Below are the code and all the weights of a small trained network. Each question names an input and a target symbol and asks about switching units off, where a switched-off unit gives its printed mean instead of its output.

import numpy as np


def w(rows, s, z=0):
    codes = np.array(rows[::2]) - 128.0
    scale = np.full(codes.shape[1], s)
    scale[-1] = z or s
    return codes * scale


def softmax(a):
    e = np.exp(a - a.max(-1, keepdims=True))
    return e / e.sum(-1, keepdims=True)


def log_softmax(a):
    a = a - a.max(-1, keepdims=True)
    return a - np.log(np.exp(a).sum(-1, keepdims=True))


def net(x, mask):
    ids = ['αβεθσω'.index(c) for c in x.split()]
    T = len(ids)
    res = E[ids] + P[:T]
    u = 0
    for l in range(2):
        r = res
        for j in range(3):
            rows = slice(4 * j, 4 * j + 4)
            q, k, v = (r @ M[l][rows].T for M in (Q, K, V))
            z = softmax(np.where(np.tri(T) > 0, q @ k.T / 4**0.5, -1e9)) @ v
            o = O[l][rows]
            res = res + np.where(mask[u + j], z, o[:, -1]) @ o[:, :-1]
        u += 3
    return log_softmax(res[-1] @ U[:, :-1].T + U[:, -1])


Q, K, V, O = {}, {}, {}, {}
E = w([
[121,88,188,106,199,117,140,186],'α',
[22,192,83,155,248,153,49,128],'β',
[138,149,80,67,11,43,102,57],'ε',
[173,43,84,225,129,192,138,138],'θ',
[87,118,179,98,187,134,99,80],'σ',
[114,235,196,27,162,190,166,117],'ω',
],0.013)
P = w([
[40,2,132,168,108,78,42,247],'0',
[112,190,103,76,123,252,58,98],'1',
[155,99,109,92,57,196,102,113],'2',
[128,102,160,180,169,79,152,159],'3',
[166,171,127,142,68,69,158,199],'4',
[60,80,25,156,30,123,124,88],'5',
[134,117,175,208,200,109,199,147],'6',
[201,165,138,137,109,170,137,125],'7',
[150,88,30,38,57,223,73,76],'8',
[120,59,160,138,219,41,182,185],'9',
],0.0082)
Q[0] = w([
[38,120,112,187,115,208,150,126],'L0H0',
[98,112,78,84,77,110,201,79],'L0H0',
[104,122,120,121,122,150,118,97],'L0H0',
[83,135,106,115,99,107,75,217],'L0H0',
[101,184,81,135,15,89,72,106],'L0H1',
[146,156,78,198,128,162,125,121],'L0H1',
[179,154,128,119,58,179,105,108],'L0H1',
[103,154,52,150,43,122,62,2],'L0H1',
[135,131,186,205,175,32,161,111],'L0H2',
[96,74,99,68,156,184,69,127],'L0H2',
[119,187,198,158,211,97,123,117],'L0H2',
[151,72,197,138,174,102,207,102],'L0H2',
],0.0078)
K[0] = w([
[163,96,88,218,150,109,102,152],'L0H0',
[181,91,78,154,26,67,77,214],'L0H0',
[140,156,65,136,139,112,133,126],'L0H0',
[87,105,144,157,171,33,80,149],'L0H0',
[146,96,65,151,85,120,41,58],'L0H1',
[214,127,106,140,174,167,73,157],'L0H1',
[117,120,106,134,41,188,95,145],'L0H1',
[39,107,56,175,44,99,81,102],'L0H1',
[159,151,109,128,185,115,205,74],'L0H2',
[93,13,117,171,135,2,46,218],'L0H2',
[133,182,133,209,140,117,215,79],'L0H2',
[132,111,139,68,160,77,189,49],'L0H2',
],0.0083)
V[0] = w([
[185,130,111,94,90,177,146,42],'L0H0',
[111,186,153,105,216,74,126,134],'L0H0',
[38,144,155,143,111,144,81,230],'L0H0',
[122,206,44,109,123,152,155,2],'L0H0',
[172,123,109,115,159,21,119,160],'L0H1',
[111,181,154,100,70,122,46,122],'L0H1',
[132,221,135,105,85,137,187,117],'L0H1',
[180,143,219,78,169,115,192,134],'L0H1',
[195,117,54,142,251,137,112,134],'L0H2',
[157,89,107,182,124,101,96,106],'L0H2',
[209,164,153,106,116,149,127,185],'L0H2',
[58,112,211,138,161,91,203,59],'L0H2',
],0.0082)
O[0] = w([
[82,135,184,151,151,145,76,172,135],'L0H0',
[113,93,45,178,106,48,105,135,136],'L0H0',
[152,104,99,80,63,130,155,93,242],'L0H0',
[115,228,162,134,148,165,96,145,135],'L0H0',
[135,200,125,125,133,96,139,184,3],'L0H1',
[196,131,85,90,158,130,147,103,196],'L0H1',
[80,156,138,154,229,140,206,113,186],'L0H1',
[107,71,104,195,160,125,118,198,192],'L0H1',
[65,135,87,224,124,210,147,175,113],'L0H2',
[125,104,129,194,144,133,124,91,46],'L0H2',
[211,179,152,111,102,165,129,174,120],'L0H2',
[28,67,174,108,145,91,2,155,147],'L0H2',
],0.0076,0.0036)
Q[1] = w([
[154,182,125,214,131,103,124,107],'L1H0',
[55,60,167,63,133,113,85,115],'L1H0',
[162,149,76,125,93,216,168,107],'L1H0',
[132,182,140,206,114,115,150,174],'L1H0',
[119,145,30,18,75,108,76,187],'L1H1',
[119,161,118,69,147,139,169,187],'L1H1',
[209,166,66,112,87,113,196,131],'L1H1',
[107,85,106,92,89,218,34,143],'L1H1',
[105,73,157,123,148,209,92,43],'L1H2',
[189,159,148,18,113,70,137,200],'L1H2',
[163,199,144,100,2,151,93,110],'L1H2',
[148,89,130,189,183,129,136,176],'L1H2',
],0.0078)
K[1] = w([
[181,153,120,162,110,166,219,94],'L1H0',
[93,107,152,104,129,21,83,142],'L1H0',
[152,83,56,148,97,121,201,68],'L1H0',
[101,132,161,197,168,243,176,133],'L1H0',
[128,114,146,43,118,119,81,79],'L1H1',
[82,175,103,105,118,199,123,139],'L1H1',
[255,189,82,111,76,187,77,82],'L1H1',
[124,143,97,58,67,67,146,141],'L1H1',
[164,66,58,134,123,39,246,130],'L1H2',
[157,172,134,72,90,154,104,111],'L1H2',
[140,133,137,88,49,140,70,61],'L1H2',
[116,163,116,173,226,135,214,141],'L1H2',
],0.0081)
V[1] = w([
[34,61,134,129,160,249,112,159],'L1H0',
[137,115,147,125,153,96,61,59],'L1H0',
[126,65,115,120,95,155,124,197],'L1H0',
[162,177,138,84,163,188,82,73],'L1H0',
[183,162,79,141,152,86,166,168],'L1H1',
[114,96,136,153,166,129,76,72],'L1H1',
[167,75,52,119,107,122,149,172],'L1H1',
[161,120,180,167,177,189,152,168],'L1H1',
[149,96,145,172,17,113,78,53],'L1H2',
[80,129,56,145,132,120,60,134],'L1H2',
[63,182,3,97,113,100,168,56],'L1H2',
[98,144,63,164,97,156,134,116],'L1H2',
],0.0076)
O[1] = w([
[117,95,177,23,254,167,115,132,179],'L1H0',
[146,87,202,103,147,24,71,77,150],'L1H0',
[91,190,169,99,148,163,76,202,254],'L1H0',
[96,97,79,109,104,137,187,39,70],'L1H0',
[89,220,57,98,102,128,153,211,64],'L1H1',
[80,130,145,184,160,87,57,102,141],'L1H1',
[173,103,87,133,131,207,113,151,191],'L1H1',
[212,100,65,121,97,58,130,165,74],'L1H1',
[154,125,94,214,225,111,126,122,184],'L1H2',
[64,94,139,143,225,105,109,136,131],'L1H2',
[73,143,140,180,71,91,224,156,151],'L1H2',
[82,129,81,168,176,163,213,150,105],'L1H2',
],0.0061,0.0055)
U = w([
[152,173,113,144,71,99,70,230,131],'α',
[88,115,105,122,104,120,157,160,39],'β',
[185,135,122,133,89,62,135,132,251],'ε',
[241,106,49,89,191,109,160,120,200],'θ',
[151,106,166,115,128,93,98,109,22],'σ',
[89,103,122,1,48,178,137,118,249],'ω',
],0.0055,0.0018)

Each question gives the input, a string of symbols that net reads in full, and the target symbol t.
The units are the heads (4 rows each of Q, K, V and O). Each row of codes is followed by its name. A weight is (code - 128) times the scale printed after its matrix; where a second scale follows, it is the last column's (O and U).
mask holds one flag per head, layer by layer. A switched-off head (its flag False) gives its mean, the last column of its rows in O, instead of its output. The means were averaged over made-up inputs and are rounded, as every weight is.
A unit's drop is (log p(t) with every unit on - log p(t) with that unit switched off) / (log p(t) with every unit on - log p(t) with every unit switched off).
The circuit of an input: a set's keep is (log p(t) with only the set's units on - log p(t) with every unit switched off) / (log p(t) with every unit on - log p(t) with every unit switched off). Starting from all 6 units, units are removed one at a time, each time the one whose removal leaves the highest keep (on an exact tie, the one counted first), for as long as the keep stays at least 0.8.
circuit, biggest first: the units of the circuit, biggest drop first
unit that matters most: the unit with the biggest drop
which heads matter: for each layer, one digit per head in row order, 1 if its drop is at least 0.15 and else 0, layers parted by /
drop when u is switched off: that unit's drop, to one decimal
input α ω σ ω σ ω σ σ ω, target α: circuit, biggest first => [L0H0 L1H0]
input ε θ ω, target ε: circuit, biggest first => [L1H0 L0H2 L0H1]
input β ε σ, target β: circuit, biggest first => [L1H2 L0H0 L0H2]
input ε σ σ σ θ σ σ ε σ, target ε: unit that matters most => L1H0
input ω ω ω ω α, target ω: circuit, biggest first => [L1H2 L1H0]
input ε θ θ ω β α, target ε: circuit, biggest first => [L1H0 L0H2]
input θ θ σ ω σ β α ε ω, target θ: circuit, biggest first => [L1H2 L0H0 L0H1]
input α θ θ ω σ θ, target α: circuit, biggest first => [L0H0 L1H0 L0H1]
input ε β ω α ω β, target ε: which heads matter => 011 / 101
input σ σ α θ ω σ, target σ: which heads matter => 001 / 111
input θ σ α ε β θ ω ω σ, target θ: which heads matter => 101 / 001
input β ω ω β θ, target ω: which heads matter => 011 / 011
input α θ ε θ σ ω, target α: circuit, biggest first => [L1H0 L0H0]
input σ θ ω ε α ω α β β, target σ: which heads matter => 101 / 111
input θ θ θ ε θ θ ε ε α, target θ: circuit, biggest first => [L1H2 L0H2]
input ω θ θ ω ω β, target ω: unit that matters most => L0H0
input θ θ α, target θ: which heads matter => 001 / 011
input θ ω θ σ θ β ε θ ε, target θ: circuit, biggest first => [L1H2 L0H1 L0H0]
input σ ω σ ω θ, target ω: circuit, biggest first => [L1H2 L0H1]
input ω β β θ α, target β: unit that matters most => L1H2
input σ σ α, target σ: circuit, biggest first => [L0H2 L1H1 L1H0]
input θ σ σ, target θ: which heads matter => 001 / 001
input σ β ε ω ω β, target σ: which heads matter => 011 / 111
input ε ε α, target ε: circuit, biggest first => [L0H2 L1H0 L0H1]
input ω β σ θ ε, target β: circuit, biggest first => [L1H2 L0H0 L0H1 L1H1]
input ε ε ω β, target β: circuit, biggest first => [L1H2 L0H2 L0H0]
input ω ω σ θ ω β, target ω: unit that matters most => L0H1
input β β ω, target β: which heads matter => 101 / 001
input ε ω ε θ θ θ, target ε: drop when L1H2 is switched off => 0.2
input θ ω α θ θ θ θ ω ε, target θ: drop when L0H1 is switched off => 0.4
